[-11 -18  33  77 -20  16  20 -52 -13  71  20  23  -9 -75 -21  13  17  17
 -43  25  35  -1   5 -44 -30 -49 -10 -20  43   1 -49 -16 -18  32  27  48
   2  42 -14  14 -48  32   5]  Fezot
[ 36   1   8  73   3 -12  37 -29 -36   8  -7  27 -18 -31 -27 -25  22  23
 -51  24  -9 -13  -1 -77 -53  -3  13   2   6  26   0   3 -15  51  44  51
  25 -24 -32  39 -10   3  18]  Fezot
[ 18   9   3 -29   4  29  10  12 -29  29 -56  26  42  18   4  28   5  -5
 -28   7   4  29 -36 -18 -10 -62   4 -23 -14  54 -41  22  18 -28 -16  13
 -15   4  -3  22  51 -18 -41]  Gelo
[-29  -1  32  24  10 -27  37 -26 -30 -40  -5  33 -53 -13 -21 -62 -20  12
  -2  -9   8  26   1 -24 -24 -31   0  40  -9  -7  51 -41  -3  21  39  36
  10  19  -2 -14 -11   7  51]  verok
[-23  33  56  32   2  32  77  -6 -23  -9   7  -5  46  14   6   3 -28 -11
   1  46  33 -23 -33   8 -52  41  29  45  -9  27 -40 -27  19 -29   9  17
 -11   3  -7  21  20   1  53]  lozak
[ 12  -8  -5  56  21  97  52 -25 -15 -73  38  42 -24 -22 -10 -36 -53 -14
 -30 -31  38 -44  -8 -29 -45 -20  14  -2  15   5  21 -29 -19  23  48  62
   3  -2 -71  19 -25  -5  44]  Fezot
[ -3   4  20  16   0  11  63  11 -40 -53  51  11  20  38   3 -21 -12 -20
  19  37  64 -32  11   9 -88   8   9  58   1   6 -41  -2   4  -8   7  14
 -24   2  -2  46   0  13  21]  dafuz
[-31   8  28  30 -41  13  46   0  -9 -10  38  15  34  59 -23  14  13 -17
  18  68  35 -34  14  15 -38  77  12  17  -9   1 -17 -19  15   5  17   4
 -38  18  19  43   0  24  35]  sofi
[ -8 -71 -21  56  20 -15  -8 -21 -69 -35 -48  80 -73 -71 -25 -13 -14   7
 -30   1  -4   1 -14 -47  16 -60  11  -2  22 -15  59 -67 -41  41  26  36
  37  -2 -24  40  -5  21 -74]  lozak
[ 17   3 -12 -28  15  37  12   7 -53  12 -28  31  44 -21  12  -3   3 -25
 -27   8  24   3 -19  10 -26 -81   1   0 -22  51 -62  21  17  -4   9   9
 -17  10   2  21  29  -3 -44]  dafuz
[ 34  25  -8 -59   2  -9 -16  -7 -38  58 -69  34  69 -17   8  44  35  12
  -3  23   6  34 -33 -17  -8 -26  16 -28  -1  44 -23  -9  23  -6 -25   1
   4  25  -7  18  27   0   1]  verok
[ 32   9  13 -18  -6  40   0  14 -28  22 -32  47  40 -11   6  49 -14   5
 -21  26  12   2 -19 -15  -2 -62   6 -11   9  32 -24 -37  19 -13   5   3
  23  13   4  33  33  -4 -20]  lozak
[ 20  10 -18 -55  13  23  14  34 -19  24 -27  40  36  -4  17  43   6 -11
 -25  12 -14  -1 -45 -15  -3 -15  -6  -3 -24  42 -45   0  -4 -15  -7  -6
  10   7 -20  41  26  11 -60]  Fezot
[ -8 -13  20  26   6  13  84   2 -52 -50  28  14   3  60 -13  17  -9 -41
   2  46  43 -32   0  -9 -42  24  18  31 -12  36 -30 -19   5 -15  21 -10
 -39 -18 -23  86  24   8 -25]  gitul
[ 67  12 -10  51  23  31  48 -21  51 -15 -17  21 -29 -36 -25  30  38  -6
  -7   5  14  -7  40  -8   0  20  30 -41  11 -10 -30 -86 -33  52  32  35
  45  -2 -41  43  14  19  37]  gitul
[  2   5   8  70  16  20  19 -26 -70  36  11  12 -14 -51 -12 -13  13 -28
 -53 -10   7  -5  41 -50 -22 -42 -10  37  33  65 -60  15 -66  -2  68  33
  -5 -25 -11  45 -25  11 -57]  gitul
[ 23 -23 -12   3  33  23   0 -19 -32 -67 -37  47 -58 -43  -4 -35  47 -20
 -31 -12  29  16 -21  -6  -7 -24  15 -14   6  23  17 -32 -31  41  32  37
  31  -2 -10   2 -17   0  -6]  dafuz
[ 39  24  -7 -23 -10  12  13  21 -19  22 -19  15  48 -11   9  28   3  -9
 -12  20  13 -13  -4  15 -24 -65  -1  -5 -12  17 -65  -7  22   1   2 -15
  -8  12  10  27  40  12 -11]  dafuz
[  1  -3 -25  23  -2  -2   3 -31   8 -39  14  43 -58 -48 -22 -42  -7 -25
 -36   0  -4  -4  22 -50 -23 -14  -6  32 -11  10  -7  -7  -9  18  56  21
  34   4 -42  56 -29 -18  12]  Gelo
[ 25  -9  56  89 -39   3  29 -22  -6  62  13  -1   6 -36 -19 -26 -33 -14
  -2 -16  39  -8  62   4 -57 -76   1  14  -5 -41   0 -41  -1  33   5  48
  53  -5   2   6   6  10  49]  sofi
[ -1  22  -8 -14 -16  26  10  -2 -20  56 -61  22  51  -5   8   9  23  -7
 -23  18 -11  -7 -44  -5 -22 -50  10 -19 -32  20 -56   4  31 -13  -6  -8
 -16  20   9   7  11  11 -22]  sofi
[ 29   8 -15 -11  20  30   4  21 -19   9 -44  32  24  -5  16  31   3 -14
 -28  24  -3   9 -38 -13   7 -58   8 -15 -20  30 -46  -9  12 -24  -1  -3
  14  -3  -9  25  19   1 -47]  lozak
[  9 -41  27  64 -15   6   5 -40 -66 -35 -35  78 -56 -16 -70 -48 -49  -4
 -34  -4  -7   1  -5 -41 -35 -35  10  13  -1  39  63  -5 -32  38  33  73
  -4   4  -1  52  -2  25 -21]  vezen
[ 77 -24  58  56   7  11  47  24  -5   4   7  66 -53  12 -37 -39 -14   7
 -11  28  44  27  68 -24   5 -56   9   7  11  -4  22 -36 -26  27  44  67
  35  -2  -9   2  -9  36 -15]  vezen
[-27 -18  15  41 -20  72  53 -24 -34 -55  13  51 -56 -17 -27 -72 -68 -39
 -33 -32  -1 -24   0  -6 -28 -81 -14  29  -9   9   8 -16 -23  16  63   5
 -18  -4 -11  -4  14  -7 -39]  vezen
[ 29  15 -10 -22   6  52  22   3 -32  28 -23  25  58 -18   6  56   9  -1
 -17  12 -11  -6 -25 -26   3 -13   0 -15   5  48 -54 -15  -3  -5  -6  10
   4  -4   2  40  31   9 -34]  Fezot
[-12  -6  46  13  12  23  53  -3 -30 -48  26 -17  -6  40  11  -5 -19 -34
  33  52  32  10  14  26 -63  22   9  61 -24  19 -44 -13  38 -26  17  18
 -16 -19 -45  51  26 -14   7]  gitul
[-10  -9  18  44   3 -12  59 -16  -1 -38  13  -6  11  20 -14  27 -33 -11
  31  40  31 -18 -10  11 -40  67  16  19 -20  -2 -29  -8  -4 -17   1   0
 -42 -22  -4  41   0  17  27]  Tumo
[ 15 -24  26  54 -17  29  -1 -61 -34  -6   3  75 -41 -22 -55 -37 -11   6
 -22  -9   9   4  21 -51 -15 -18  21 -20  28  17  64 -19  -6  34  61  66
  10  -4 -12   1 -30   7  45]  verok
[ -8 -11  38  44 -24   0  54  -9 -40 -18  47  -9  13  13  -4  23 -24 -29
   2  32  24 -27   6   5 -18  33  10  15  30   1  37 -16 -17 -21 -17   6
 -20 -17   5  10 -13  -5  34]  lozak
[  4 -41  31  70  23  62  33 -25 -39 -27 -13  84 -39 -14 -50 -51 -18   9
 -39  18  19  -1  17 -34 -37 -57  20  17  21  33  18 -57 -50  15  30  81
 -14  26 -47  60 -19  44 -57]  lozak
[ 50  -4  -7 -59  17  17 -10   2 -38  18 -43  45  62 -24   1  16  13   2
 -16   6  25  22 -28  -7 -12 -70   9 -28 -14  44 -28  12  18   2 -16   9
 -14  12   8  27  25  -5 -21]  dafuz
[ 23   3   7 -20  13  40  14   0 -28  40 -36  36  55  12  -9  22   8  -3
 -23  22   4   1 -15   6  -8 -37  -1  -8 -40  56 -49   7  45 -13   0  21
  -3   2  12  26  28  -1 -23]  sofi
[ 23  16  -6  -2   5  12  20  -1 -26  26 -29  20  32 -14  12  35   0  -8
 -23  19  23   1 -13   8 -18 -47  -1   4 -16  46 -45  -6  11 -19   9   4
  -7  -2   6  26  14   9 -31]  Tumo
[ 15  17 -21  56  -9  -4   4 -41 -11 -32   3   6 -12  -3 -33 -65 -13  16
 -39  -3   5   9   6 -31 -46 -42  -2  17 -21  18 -28  16 -21  54  30  24
 -35  -5 -17  30 -11  32 -15]  nez
[ 37  17  -1  -7  -1   7  19   7 -25  14 -43  40  37  12  -7  57 -12   9
 -21  33   9 -14 -31   1 -10 -33  15 -20 -15  58 -37 -12  28  -9   4  11
 -14  16   3  47   4  24 -17]  Tumo
[ 13 -42   7  61  22  47  74 -68 -14 -46  81  48 -63  -1 -49 -29  16  28
 -23  12  58 -32  65 -23 -16 -40 -15  30  28  22 -28 -47  28  61  78  27
  20 -21  -3  28  -5   0 -16]  gitul
[ 27  25  -9 -30 -21  19  20  16 -38  34 -42  24  32  -3   7  25 -12 -24
 -28   8  10  -7 -21  12 -15 -57  -5   1 -20  58 -58  13   7   2  -5 -18
   6   4  12  16  54   0 -54]  vezen
[ 37   0 -22 -34  15  10  14  12 -43  20 -35  22  49 -14  12  10  29 -14
 -17  10  19   7 -22  15 -14 -70   6 -13 -25  38 -51   8  18   7 -21   0
  -4  -3  10  18  32  11 -48]  dafuz
[ 33  14   8  -8  11  28  -4   0 -28  38 -32  15  56 -11   4  38  -1   4
 -26  18  10  -1 -28  -8   5 -49  12 -12   6  45 -39  -4  22 -16 -11   4
   9   7   9  16  33  -5 -22]  lozak
[ 12   9 -10 -20  -5  -6  16  -6 -38  25 -55  31  25 -20  10  50   3   1
 -24  18   5   1 -42  -2  -9 -50  12 -17 -13  56 -34 -20  16  -2  -7  -1
  -6   5   0  34  15  13 -46]  Tumo
[ 31  26  -1  -6   1 -14   4  -3 -13  41 -34   1  29 -21   7  35   8  13
 -33  29  -4  -8  -2  16 -18 -43  -3   2 -24  57 -47  -5  33   2  15  -4
  -6   0   2  21  13   7 -18]  Tumo
[ 35   8  -1  -1  16  32   8  -1 -33  26 -43  30  43  -6  -3  30   3  10
 -33  32   5   2 -23 -15  -2 -63   8 -10  -8  54 -56  -7  25  -7   6   4
   0  -1   7  25  42  -1 -43]  lozak
[ 47  11   7  69 -22 -24  32 -21   2  40  -4  14   2 -15 -17 -14  -1  19
 -31  12  42 -10  17 -49 -39 -67  28 -23   8 -10 -63 -19  -2  67  17  18
  17   3 -27  28   7  33 -18]  nez
[ 39  13  -9 -49  11  16   9  24 -28  14 -59  40  40  -6   5  35  27   2
 -25  23   5   8 -39   8 -18 -38   7 -28 -25  52 -48   3   5  -8 -10   2
 -15  11   4  28  19  17 -22]  dafuz
[-15  13  25  -5   1  41  59  14 -21 -76 -33  -9 -21  72   0 -30 -28 -17
   9  19   0   9 -29 -24   2  24  25  14 -33  34   9  12  15 -54   0  11
 -38  -9 -12  18   1  -6  43]  Gelo
[ 32  -9   7 -26  12  35  14  40 -27  49 -38  35  31   7  15  39   8 -14
 -18  32   6   9 -31   1  12 -34  -1 -11 -21  26 -48   1  11 -28  -9   9
   9  13 -12  22   6  36 -61]  Fezot
[-68  26  38   3 -22  30  67   6 -51  -6 -18 -20  29  20  25 -12   6 -35
  -9  28  -7  -8 -70   9 -61  64  15  40 -10  27 -19   2 -33 -32  -5  -9
 -55  -1 -27   8  40   8 -19]  Fezot
[ 15   6  30  90 -10  24  36 -57  15  11 -10   3 -33 -64 -23  -2  13   7
  -9 -26  36  -1   6 -10 -15 -21  15 -22  49 -55  34 -84 -40  23  15  49
  32  34   0 -10 -57  36  98]  gitul
[ 42  35   3   5   9   5  15  -6  -6  42 -55  11  47  -6   2  38  15  23
 -24  24  -5  -2 -35 -19  -4 -41  28 -31  -7  49 -39  -9  29 -11  -5  24
 -15  13   2  23  -9  24   1]  Tumo
[-15 -33  32  54  23   5  52 -17 -18 -44  22  49 -74 -15 -42 -74 -26   7
 -13   7   2  -6  57 -29 -27 -16   0  42  -8  18  12 -27 -36  35  45  73
  -5  19 -44  35 -46  15  -4]  sofi
[-48 -28  30  73  20  20  53 -65   0 -32  27  31 -88 -37 -47 -24 -13   0
 -16  16   7 -18  22 -34 -38  -6 -10  58 -10  24 -79 -41   7  29  84  28
  22   8  -3  66  -9  14  -9]  gitul
[ 10  21   0 -10  -8  36  30   7 -23  56 -19  16  67   0  11  28  -1 -25
 -25  17  18 -17  -6  15 -18 -65  -1  -6 -42  37 -70  -8  47  -9   4  -3
  -2   1   9  23  41   1 -22]  sofi
[ 29  27   6 -37  15   3   9   1 -23  44 -29  31  63   5   6  25  19  -4
  -8  33   9  25 -16  -6 -21 -42  11  -5 -19  41 -45 -12  40 -20  -3  12
 -18  14 -11  22  22  12 -10]  verok
[ -2  42  55   8 -14   0  53  27  -1  -7  -4 -10  29  31  15  20  -5 -18
   0  30 -11 -19 -11  -6 -44  49  33  -5 -14  11  23 -36   3 -30  -2  31
 -33  -9 -18  16 -16   3  79]  sofi
[-30 -14  54  37   3   0  12   6 -60 -21   4   3  24  19  -5  -2 -18 -22
  -5  43  27   8  -9  27 -55  23  10  42  -1  32  -1  -9  -7   7  24  18
 -27 -24   5  16  70 -15 -34]  lozak
[-31   1  18  36 -23 -40  41 -16 -72 -36  -1  14  17  20 -24  -9  -6 -28
  19  52  -7 -16   1  -2 -48  75  18  36  -6  -4  51 -29   0   6  25  -1
 -41  -7   7  35  16  11  44]  verok
[ -1  21  28  13 -13   8  62  10 -24 -30  29 -15  20  26  16   5 -25 -28
  21  47  33 -21   7  24 -44  24  11  38  -8   7 -27 -20  30  -4  11   1
 -20 -19  -1   7  30  -3  19]  vezen
[ -3 -33  10  65  12  26  -3 -11 -81 -38 -61  59 -46  -7 -42 -72 -28 -12
 -19   6  28  17  -4  -2 -32 -26   6  42   1  17  44   2 -53  11  29  68
 -17  28   5  17   1  42 -47]  vezen
[-34 -13  42  34   7   2  48  -3 -61 -25  -1  -2  15  25   4  19 -30  11
  28  45  45   9  -7  -9 -27  27  10  42  -5  37 -39  -5   1 -22  16  14
 -30 -23   7  40   5  14 -13]  Tumo
[ 48  21  -4 -18   8  29  10   2 -20  52 -40  27  37  -1   7  14  21 -17
 -18  14   5   9 -18  -9 -11 -32  19   9 -19  32 -49   6  23 -29  14   7
  16 -12 -22  34  21  14 -34]  gitul
[ 22 -11   4  45  -4   7  21 -23  18 -33  -1  40 -72 -46 -15   8   1  24
   4  36  26   4  59 -44 -26   7  10  18  20   7 -56 -71 -61  18  43  28
  17 -27  -9  41 -34  46   0]  lozak
[ 45 -25   9  55 -11  11   5 -37 -55 -36 -27  46   3  -8 -38 -33  -8 -29
  23   7  14  20  18 -38  -3  -2  53 -46  18 -11  53 -20 -13  45  38  49
 -18 -27 -10  -7 -12   7  44]  verok
[-21 -42   8   8   3 -14  33  34 -46 -64  32   4 -13  20  10  14 -25 -38
  51  56  43   1  35  24 -43  14   2  34 -19  -2 -61  -7 -12   3   3   4
 -36 -19 -10  58  11  22 -41]  dafuz
[ -2  -3  15 -10   0 -12  44  -1 -48 -48  25  20  -4  58  -5 -12  -9 -32
  36  49  21  11  19 -10 -31  47  25  50 -19  39 -10  -1  18 -19   7  24
 -22 -30 -29  47  13  15  -5]  verok
[-17  -2  39  22 -16  -2  47  15 -54  27 -10  -6  30  -2  16   2 -15 -29
   0  33 -13   8 -26 -25 -54  14   8  16   0  -4  26  16 -22 -37 -26  33
 -28   8 -15  15  -8  -1  13]  Fezot
[  5   0  66   8  -9  40  66  25 -19 -47   8   9  -4  50  12   2 -51 -26
  28  38  19  10   5  13  -3  40  34   6  -5 -13  48 -46  14 -30   3  36
 -25  -2 -19  -2   5   4  41]  nez
[ -4  -6  14  -1  -6 -27  43   0 -31 -30 -13  26 -15  46 -20 -11 -14 -25
  -6  28  17  16  -8 -29 -54  24  10  51 -25  43 -19  23 -17 -34  -7  19
 -28 -25 -18  69  54   0 -36]  Gelo
[ 23  14   1 -28   6  37  24  24 -38  52 -50  23  60 -24  27  54  -4   5
 -20  24  11  -5 -39 -16 -13 -34   3 -18 -12  32 -58  -6  24  -9   4  -4
  14   9  -6  13  47  -7 -18]  Fezot
[-47  -1  33  12 -28 -15  59  27 -37 -33  13   0   0  23   3  53 -53  -3
  13  43  11 -36  10  20 -37  31  -3  19 -14  47 -46 -31 -20   4  30 -33
 -58 -16  -9  54  14  15 -24]  Tumo
[  9  18 -13 -33 -14  20   8  -9 -75  39 -54  43  57  -2   0  41   2 -14
  -9  19  13  17 -22 -19  13 -46  15 -15  -9  70 -43 -10  20  -6   6   1
  -9   6   4  36  55  13 -37]  verok
[ 22   7   3 -43  16  24  17  11 -51  26 -42  27  48  -9  13  10  16  -8
 -16  21  12   8 -29  -8 -18 -58   8   4 -19  51 -62  17  24 -25  -5  -1
 -12   3  19  26  32   1 -38]  dafuz
[  28  -15  -17   32   -3   41   29  -42  -17  -31   51   84  -21  -27
  -19 -114  -22  -35   -6  -10   52  -14   29  -56  -50  -58   25   71
   -2  -57   55  -27   17    3   76   33   39    0  -49   43  -51    4
   21]  gitul
[-12  -8  36 -19  -4  25  28  35 -37 -32   9  -9  13  33  27   8   0 -23
  27  30  41   7  -1  36 -10  -4   3  24  -7   0 -24 -16  19 -16   8 -18
 -12 -20   8   4  62  -6 -19]  dafuz
[-18  -2  22  14  -9  77  79 -25 -49 -62  57  10  38  38  -9 -21 -34 -24
   3  21  51 -25 -13   7 -40  32  -2  56 -11  30 -11 -16  11  -8  18   3
 -35 -24 -27  48  36   4   8]  Fezot
[-22  18   4  23  -7   2  82   0 -34 -61  46  13  20  44  -8  -7 -42 -23
 -16  37  35 -33 -13  44 -72  23 -11  59 -46  49 -31  10  17   3  36 -10
 -41 -18 -30  46  21  -6   3]  Tumo
[ 27  14  -4 -36  17  -8  13 -10 -52  28 -47  31  57   4   1  16  29  -5
 -17  37  10  33 -30   1 -22 -49   5  -4 -28  52 -41   0  45  -3  -2   0
 -19   4 -13  18  43  -1 -29]  verok
[ 29  15 -15 -23  14  44  24   3 -11  -1 -37  17  37  28   1  14  -2 -12
 -25  -6  13  12 -33 -20  10 -63  11 -21 -24  44 -40  10  31 -31 -12  10
 -18  -8  -3  22  37  -5 -24]  Gelo
[-20   5  33   3  -4 -11  24  -5 -30 -18 -17  19  24  12 -11   8  -7   1
  12  30   9  -2 -30 -10 -41  41  13  16  -3  10  -7 -11  -7 -11 -10  23
 -32  25  -9  37 -24   9  34]  sofi
[ 28 -19  29 106   3  32  43 -13  -4 -18  17  28 -45 -16 -30   6  -1  21
 -12  41  23 -13  67 -42  -6 -38  18  -6  35  -4 -25 -84 -18  50  54  50
  33 -18 -11  37  25  21 -10]  lozak
[ 42  24   5 -22  11  20  13  11 -19  37 -39  16  63 -18   8  22 -15  -6
 -20  18  -5  -3 -39   5   7 -53   7 -15 -24  15 -18  -7  50 -17  -8  -2
   1  14  -1   8  15   2   1]  vezen
